Below are the code and all the weights of a small trained network. Each question names an input and a target symbol and asks about switching units off, where a switched-off unit gives its printed mean instead of its output.

import numpy as np


def w(rows, s, z=0):
    codes = np.array(rows[::2]) - 128.0
    scale = np.full(codes.shape[1], s)
    scale[-1] = z or s
    return codes * scale


def f(y):
    return y / 2 * (1 + np.tanh(0.7978845608 * (y + 0.044715 * y**3)))


def softmax(a):
    e = np.exp(a - a.max(-1, keepdims=True))
    return e / e.sum(-1, keepdims=True)


def log_softmax(a):
    a = a - a.max(-1, keepdims=True)
    return a - np.log(np.exp(a).sum(-1, keepdims=True))


def net(x, mask):
    ids = ['ΘΞβζηλμψ'.index(c) for c in x.split()]
    T = len(ids)
    res = E[ids] + P[:T]
    u = 0
    for l in range(2):
        q, k, v = (res @ M[l].T for M in (Q, K, V))
        z = softmax(np.where(np.tri(T) > 0, q @ k.T / 2**0.5, -1e9)) @ v
        res = res + np.where(mask[u], z, O[l][:, -1]) @ O[l][:, :-1]
        u += 1
        y = f(res @ A[l][:, :-1].T + A[l][:, -1])
        res = res + np.where(mask[u : u + 12], y, B[l][:, -1]) @ B[l][:, :-1]
        u += 12
    return log_softmax(res[-1] @ U[:, :-1].T + U[:, -1])


Q, K, V, O, A, B = {}, {}, {}, {}, {}, {}
E = w([
[175,113,71,86],'Θ',
[96,163,100,156],'Ξ',
[86,131,70,57],'β',
[166,77,151,154],'ζ',
[154,3,159,81],'η',
[180,138,98,170],'λ',
[48,79,158,111],'μ',
[149,94,110,110],'ψ',
],0.016)
P = w([
[120,94,18,203],'0',
[151,215,248,59],'1',
[138,114,65,195],'2',
[150,241,210,37],'3',
[73,85,1,242],'4',
[88,109,158,35],'5',
[117,101,56,186],'6',
[155,233,230,30],'7',
[140,112,90,144],'8',
[77,111,168,36],'9',
[149,104,117,128],'10',
[67,102,177,42],'11',
[148,97,135,126],'12',
],0.0088)
Q[0] = w([
[186,116,134,209],'L0H1',
[254,113,85,165],'L0H1',
],0.0079)
K[0] = w([
[3,116,85,82],'L0H1',
[21,76,126,136],'L0H1',
],0.0073)
V[0] = w([
[89,129,198,70],'L0H1',
[254,114,150,152],'L0H1',
],0.0047)
O[0] = w([
[22,76,177,78,3],'L0H1',
[203,124,78,3,231],'L0H1',
],0.0043,0.00045)
A[0] = w([
[183,68,106,181,134],'L0N1',
[86,144,196,71,176],'L0N2',
[161,144,77,141,98],'L0N3',
[162,170,153,103,2],'L0N4',
[117,126,93,107,188],'L0N5',
[78,180,158,108,103],'L0N6',
[145,168,95,107,153],'L0N7',
[65,103,130,135,111],'L0N8',
[142,138,164,14,17],'L0N9',
[150,113,251,87,173],'L0N10',
[128,152,91,135,146],'L0N11',
[157,160,125,119,144],'L0N12',
],0.012,0.003)
B[0] = w([
[252,57,100,134,215],'L0N1',
[232,184,101,149,216],'L0N2',
[159,207,94,75,146],'L0N3',
[134,153,204,182,121],'L0N4',
[75,128,112,96,175],'L0N5',
[226,76,166,113,139],'L0N6',
[81,151,142,96,147],'L0N7',
[165,47,86,108,155],'L0N8',
[120,155,185,254,224],'L0N9',
[84,234,69,84,254],'L0N10',
[101,167,106,118,141],'L0N11',
[124,165,185,102,132],'L0N12',
],0.0063,0.0055)
Q[1] = w([
[153,244,254,161],'L1H1',
[194,233,206,111],'L1H1',
],0.0089)
K[1] = w([
[112,90,2,192],'L1H1',
[101,62,19,179],'L1H1',
],0.0095)
V[1] = w([
[168,14,242,92],'L1H1',
[221,113,148,255],'L1H1',
],0.0052)
O[1] = w([
[135,147,4,161,4],'L1H1',
[43,90,106,238,194],'L1H1',
],0.011,0.0036)
A[1] = w([
[1,153,139,204,186],'L1N1',
[108,244,173,176,124],'L1N2',
[195,130,176,87,129],'L1N3',
[154,63,201,171,113],'L1N4',
[196,154,101,226,23],'L1N5',
[38,143,213,126,3],'L1N6',
[112,178,66,181,148],'L1N7',
[194,79,202,134,114],'L1N8',
[91,99,132,204,226],'L1N9',
[162,203,56,147,196],'L1N10',
[94,83,176,234,75],'L1N11',
[144,135,211,77,198],'L1N12',
],0.0094,0.0039)
B[1] = w([
[136,126,212,116,231],'L1N1',
[181,1,71,105,248],'L1N2',
[85,145,106,102,218],'L1N3',
[90,147,72,145,214],'L1N4',
[68,172,80,155,191],'L1N5',
[63,144,95,223,154],'L1N6',
[144,179,148,161,186],'L1N7',
[82,195,108,132,238],'L1N8',
[115,129,233,87,230],'L1N9',
[156,151,93,98,196],'L1N10',
[88,121,172,36,191],'L1N11',
[83,90,82,138,255],'L1N12',
],0.009,0.0047)
U = w([
[255,114,97,53,122],'Θ',
[202,195,218,116,253],'Ξ',
[74,204,87,28,72],'β',
[35,155,68,194,135],'ζ',
[142,32,49,137,43],'η',
[154,230,91,152,167],'λ',
[98,72,160,141,61],'μ',
[219,52,106,151,138],'ψ',
],0.0076,0.0039)

Each question gives the input, a string of symbols that net reads in full, and the target symbol t.
The units are the heads (2 rows each of Q, K, V and O) and the neurons (one row each of A and B). Each row of codes is followed by its name. A weight is (code - 128) times the scale printed after its matrix; where a second scale follows, it is the last column's (O, A, B and U).
mask holds one flag per unit, layer by layer, with each layer's heads first. A switched-off unit (its flag False) gives its mean, the last column of its rows in O or B, instead of its output. The means were averaged over made-up inputs and are rounded, as every weight is.
A unit's drop is (log p(t) with every unit on - log p(t) with that unit switched off) / (log p(t) with every unit on - log p(t) with every unit switched off).
The circuit of an input: a set's keep is (log p(t) with only the set's units on - log p(t) with every unit switched off) / (log p(t) with every unit on - log p(t) with every unit switched off). Starting from the 12 units with the biggest drops (on a tie, the unit counted first), units are removed one at a time, each time the one whose removal leaves the highest keep (on an exact tie, the one counted first), for as long as the keep stays at least 0.8.
circuit, biggest first: the units of the circuit, biggest drop first
most important unit: the unit with the biggest drop
top k neurons: the k neurons with the biggest drops, biggest first
k most important neurons of layer l: the k neurons of layer l with the biggest drops, biggest first
input β ζ β η, target β: circuit, biggest first -> [L1H1, L1N3, L1N8]
input μ ζ μ β, target Θ: circuit, biggest first -> [L1N2, L0N2, L1H1, L0N9]
input μ β ζ Ξ, target Θ: most important unit -> L1N2
input η ψ Θ λ, target λ: 2 most important neurons of layer 0 -> [L0N1, L0N10]
input ζ η ζ μ, target Ξ: top 2 neurons -> [L1N1, L0N1]
input β ζ ζ η μ μ λ Θ, target Θ: top 2 neurons -> [L1N2, L0N8]
input β ζ β β λ, target λ: top 4 neurons -> [L1N5, L0N3, L1N2, L0N1]
input λ ζ ζ η, target μ: 4 most important neurons of layer 1 -> [L1N2, L1N1, L1N6, L1N11]
input η Ξ η ζ μ Ξ Θ Ξ, target Θ: circuit, biggest first -> [L1N2, L1H1, L0N2, L1N10]
input β ψ Ξ ζ, target β: circuit, biggest first -> [L1H1, L1N3, L1N8, L1N12]
input μ ζ ζ β η β ψ μ, target λ: circuit, biggest first -> [L1H1, L0N2, L0N10, L1N7]
input μ Θ μ Θ η η ζ Ξ, target λ: 2 most important neurons of layer 1 -> [L1N7, L1N5]
input λ μ ζ ζ, target μ: 3 most important neurons of layer 0 -> [L0N1, L0N10, L0N3]
input ζ β λ Ξ, target Ξ: top neuron -> [L1N1]
input ζ η η ζ Θ, target Θ: circuit, biggest first -> [L0N10, L1H1]
input ζ Θ β β, target Ξ: 2 most important neurons of layer 0 -> [L0N1, L0N9]
input β Ξ ζ β ψ η λ β, target ψ: top 2 neurons -> [L1N2, L0N9]
input μ ζ β λ, target Θ: top 3 neurons -> [L1N2, L0N9, L1N10]
input ζ Ξ ζ ζ ζ ζ ζ μ ζ η, target Ξ: top 3 neurons -> [L0N9, L0N2, L0N10]
input ζ λ β μ Θ ψ ζ η, target η: 3 most important neurons of layer 0 -> [L0N10, L0N9, L0N2]
input ψ ζ ζ ζ, target ψ: 2 most important neurons of layer 1 -> [L1N2, L1N8]
input ζ ζ Ξ ψ Ξ ζ ψ Ξ, target ζ: 4 most important neurons of layer 1 -> [L1N6, L1N12, L1N8, L1N3]
input Ξ η μ Θ, target ζ: top 2 neurons -> [L1N6, L1N12]
input β ζ Ξ β η Ξ ζ η, target λ: most important neuron of layer 0 -> [L0N1]
input ζ ζ ζ μ ψ η, target Ξ: 4 most important neurons of layer 0 -> [L0N9, L0N2, L0N1, L0N10]
input β ζ ζ η Θ ζ β ψ, target η: top 3 neurons -> [L1N2, L0N10, L0N1]
input η β β ζ, target λ: top 3 neurons -> [L0N1, L0N10, L1N7]
input ψ Ξ Ξ λ λ μ λ Θ, target μ: top 2 neurons -> [L0N1, L1N2]
